Below is a small trained network, with its code and all its weights. Each question gives an input and a target symbol and asks what happens when units are switched off, that is, made to give their printed mean instead of their output.

import numpy as np


def w(rows, s, z=0):
    codes = np.array(rows[::2]) - 128.0
    scale = np.full(codes.shape[1], s)
    scale[-1] = z or s
    return codes * scale


def softmax(a):
    e = np.exp(a - a.max(-1, keepdims=True))
    return e / e.sum(-1, keepdims=True)


def log_softmax(a):
    a = a - a.max(-1, keepdims=True)
    return a - np.log(np.exp(a).sum(-1, keepdims=True))


def net(x, mask):
    ids = ['ΓΘΛΠΨαβεζμξσφω'.index(c) for c in x.split()]
    T = len(ids)
    res = E[ids] + P[:T]
    u = 0
    for l in range(2):
        r = res
        for j in range(3):
            rows = slice(2 * j, 2 * j + 2)
            q, k, v = (r @ M[l][rows].T for M in (Q, K, V))
            z = softmax(np.where(np.tri(T) > 0, q @ k.T / 2**0.5, -1e9)) @ v
            o = O[l][rows]
            res = res + np.where(mask[u + j], z, o[:, -1]) @ o[:, :-1]
        u += 3
    return log_softmax(res[-1] @ U[:, :-1].T + U[:, -1])


Q, K, V, O = {}, {}, {}, {}
E = w([
[148,77,113,102,235,218,136,129,132,123,10],'Γ',
[151,78,243,142,115,62,129,184,163,125,144],'Θ',
[40,76,74,82,162,87,141,34,157,65,182],'Λ',
[121,145,171,128,128,235,47,71,128,209,78],'Π',
[92,180,104,194,178,190,204,164,39,79,109],'Ψ',
[89,171,88,138,130,184,165,154,237,74,191],'α',
[131,88,38,52,114,183,179,177,146,169,114],'β',
[226,208,73,140,89,128,104,109,156,2,134],'ε',
[121,199,93,76,8,143,34,82,49,98,35],'ζ',
[169,63,104,211,114,84,146,55,221,174,76],'μ',
[150,201,93,170,214,107,103,110,132,159,122],'ξ',
[99,175,127,52,170,136,219,65,117,160,146],'σ',
[202,108,131,149,146,200,115,74,37,146,197],'φ',
[117,137,29,70,188,110,72,162,126,211,170],'ω',
],0.0083)
P = w([
[77,102,60,255,93,106,123,97,88,189,66],'0',
[120,148,88,118,83,148,127,73,120,101,119],'1',
[118,145,99,110,128,128,112,95,130,88,109],'2',
[124,132,110,108,146,137,122,99,136,91,122],'3',
[133,128,116,106,157,143,135,102,139,103,134],'4',
[129,116,125,111,164,151,143,107,142,93,133],'5',
[131,106,125,110,177,156,145,109,147,99,146],'6',
[143,115,133,101,172,159,155,104,149,108,156],'7',
[151,108,128,117,173,159,154,112,168,109,159],'8',
[162,118,133,99,174,162,164,107,161,119,163],'9',
[169,107,131,102,168,163,174,102,163,118,164],'10',
[170,118,133,98,169,165,175,107,161,118,172],'11',
[164,106,130,97,178,168,174,112,165,121,161],'12',
],0.0037)
Q[0] = w([
[59,206,190,112,63,91,71,129,125,122,128],'L0H0',
[121,86,159,113,5,193,212,70,112,64,70],'L0H0',
[232,135,117,72,213,166,104,46,141,62,191],'L0H1',
[138,154,88,207,105,95,192,188,1,107,140],'L0H1',
[120,145,106,134,103,75,92,154,93,108,58],'L0H2',
[175,139,168,149,78,193,58,113,76,168,117],'L0H2',
],0.019)
K[0] = w([
[131,114,78,133,131,213,147,90,140,119,106],'L0H0',
[115,68,209,39,59,171,189,101,138,71,101],'L0H0',
[185,72,252,93,149,91,86,179,170,87,174],'L0H1',
[106,157,120,179,128,70,186,144,35,99,84],'L0H1',
[107,153,76,103,136,130,152,121,139,113,106],'L0H2',
[117,118,88,175,139,206,76,97,128,122,145],'L0H2',
],0.021)
V[0] = w([
[150,112,62,102,72,159,171,76,131,107,83],'L0H0',
[132,195,83,107,204,120,77,126,165,145,153],'L0H0',
[99,154,167,182,100,122,144,197,96,188,163],'L0H1',
[10,141,156,101,81,132,105,159,227,190,101],'L0H1',
[162,114,253,124,100,60,154,186,119,143,137],'L0H2',
[178,181,141,157,175,201,56,96,159,93,122],'L0H2',
],0.013)
O[0] = w([
[121,193,144,118,14,139,179,136,140,137,91,102],'L0H0',
[132,206,88,115,182,32,81,180,155,175,145,140],'L0H0',
[115,203,162,155,152,151,147,147,105,163,240,121],'L0H1',
[85,174,172,112,90,196,86,97,255,159,183,182],'L0H1',
[232,144,127,66,87,104,201,122,158,198,124,253],'L0H2',
[134,182,202,78,120,188,73,107,93,89,152,114],'L0H2',
],0.0061,0.0032)
Q[1] = w([
[197,151,165,126,182,174,139,114,135,159,57],'L1H0',
[119,59,142,56,86,107,98,143,104,114,173],'L1H0',
[131,149,182,254,106,91,82,131,130,63,142],'L1H1',
[94,130,89,96,107,63,169,119,188,44,149],'L1H1',
[83,128,134,133,106,98,116,65,63,181,133],'L1H2',
[106,181,78,148,103,150,144,143,60,100,128],'L1H2',
],0.026)
K[1] = w([
[221,108,255,124,149,144,147,189,152,139,111],'L1H0',
[119,97,16,70,118,177,115,33,113,118,189],'L1H0',
[114,200,45,220,158,229,104,35,79,109,126],'L1H1',
[229,158,29,90,129,131,141,68,195,106,138],'L1H1',
[60,97,213,114,118,44,109,74,98,178,123],'L1H2',
[119,113,190,117,97,102,125,238,135,98,122],'L1H2',
],0.022)
V[1] = w([
[112,171,117,151,79,47,178,197,126,54,199],'L1H0',
[146,246,74,252,180,146,161,57,160,160,21],'L1H0',
[114,83,83,178,113,167,40,183,114,127,123],'L1H1',
[117,181,20,39,144,186,147,130,100,180,88],'L1H1',
[40,145,126,107,118,101,115,130,61,208,57],'L1H2',
[112,120,163,118,109,53,106,2,115,147,155],'L1H2',
],0.014)
O[1] = w([
[43,197,182,141,94,70,159,146,123,120,76,111],'L1H0',
[95,52,172,1,135,103,106,207,126,98,196,78],'L1H0',
[212,142,103,192,101,106,138,133,158,122,121,27],'L1H1',
[81,98,44,179,67,136,136,126,89,179,190,46],'L1H1',
[129,165,180,129,166,152,143,66,129,208,89,2],'L1H2',
[117,114,142,154,108,64,102,43,85,141,162,156],'L1H2',
],0.0072,0.0048)
U = w([
[145,68,79,79,169,187,122,138,132,136,62,69],'Γ',
[184,192,187,80,104,130,190,98,137,135,117,107],'Θ',
[76,50,75,166,145,68,109,45,183,93,98,126],'Λ',
[135,143,182,150,130,201,86,106,126,144,209,115],'Π',
[54,109,176,144,199,188,156,165,81,80,80,108],'Ψ',
[100,152,141,136,105,150,128,162,196,53,205,101],'α',
[127,142,43,116,65,187,202,167,156,172,139,117],'β',
[164,153,70,83,43,95,77,136,72,58,81,83],'ε',
[122,178,146,99,33,171,51,112,96,147,73,149],'ζ',
[219,15,247,187,59,44,142,181,194,194,128,254],'μ',
[133,154,135,87,207,77,61,160,115,152,148,118],'ξ',
[73,121,99,59,143,138,173,67,84,147,189,161],'σ',
[176,103,122,184,153,117,164,144,2,125,150,134],'φ',
[141,180,47,169,160,72,93,154,146,213,161,97],'ω',
],0.007,0.0041)

Each question gives the input, a string of symbols that net reads in full, and the target symbol t.
The units are the heads (2 rows each of Q, K, V and O). Each row of codes is followed by its name. A weight is (code - 128) times the scale printed after its matrix; where a second scale follows, it is the last column's (O and U).
mask holds one flag per head, layer by layer. A switched-off head (its flag False) gives its mean, the last column of its rows in O, instead of its output. The means were averaged over made-up inputs and are rounded, as every weight is.
A unit's drop is (log p(t) with every unit on - log p(t) with that unit switched off) / (log p(t) with every unit on - log p(t) with every unit switched off).
The circuit of an input: a set's keep is (log p(t) with only the set's units on - log p(t) with every unit switched off) / (log p(t) with every unit on - log p(t) with every unit switched off). Starting from all 6 units, units are removed one at a time, each time the one whose removal leaves the highest keep (on an exact tie, the one counted first), for as long as the keep stays at least 0.8.
circuit, biggest first: the units of the circuit, biggest drop first
unit that matters most: the unit with the biggest drop
which heads matter: for each layer, one digit per head in row order, 1 if its drop is at least 0.15 and else 0, layers parted by /
input ξ ξ Λ Λ σ β μ Θ ε, target α: unit that matters most	L0H2
input α Λ ε ζ Π ζ Ψ σ Θ Π, target ζ: circuit, biggest first	[L0H2, L1H0]
input β σ α ξ φ ε Γ μ α α, target α: circuit, biggest first	[L1H0, L1H2]
input α Λ α μ β Θ ζ β μ, target Λ: which heads matter	110 / 101
input σ Λ μ φ, target φ: which heads matter	011 / 010
input Ψ σ σ Θ Λ, target σ: circuit, biggest first	[L1H1, L0H2]
input Γ ζ ω, target ω: which heads matter	100 / 010
input Θ ε Θ, target ε: which heads matter	010 / 001
input Θ φ ξ, target ω: circuit, biggest first	[L0H0, L1H0]
input φ ξ Θ σ, target Θ: which heads matter	001 / 110
input σ Θ Λ α Π ε Θ Γ Π σ, target Θ: circuit, biggest first	[L1H1, L0H2]
input β σ Λ ζ β ξ, target ξ: which heads matter	101 / 100
input Λ σ β, target β: which heads matter	100 / 011
input Γ Θ φ, target Π: circuit, biggest first	[L0H1, L0H2, L1H0]
input Θ ξ Λ Γ, target Ψ: which heads matter	011 / 010
input σ ξ σ μ ε, target ε: unit that matters most	L0H1
input μ α σ φ, target φ: which heads matter	010 / 010
input α ζ ξ ξ Π ω Ψ, target Ψ: circuit, biggest first	[L1H2, L0H2]
input ε Λ Π, target Π: circuit, biggest first	[L1H0, L0H2]
input Θ Θ Θ α Θ Θ ζ ε σ Λ Ψ, target φ: circuit, biggest first	[L0H1]
input α ξ ξ, target ξ: circuit, biggest first	[L1H0, L0H0]
input ζ Λ Ψ Γ, target Γ: circuit, biggest first	[L1H0, L0H1]
input Λ σ Θ Θ Λ ε α Θ σ ζ Λ Ψ ε, target α: circuit, biggest first	[L1H2, L0H1]
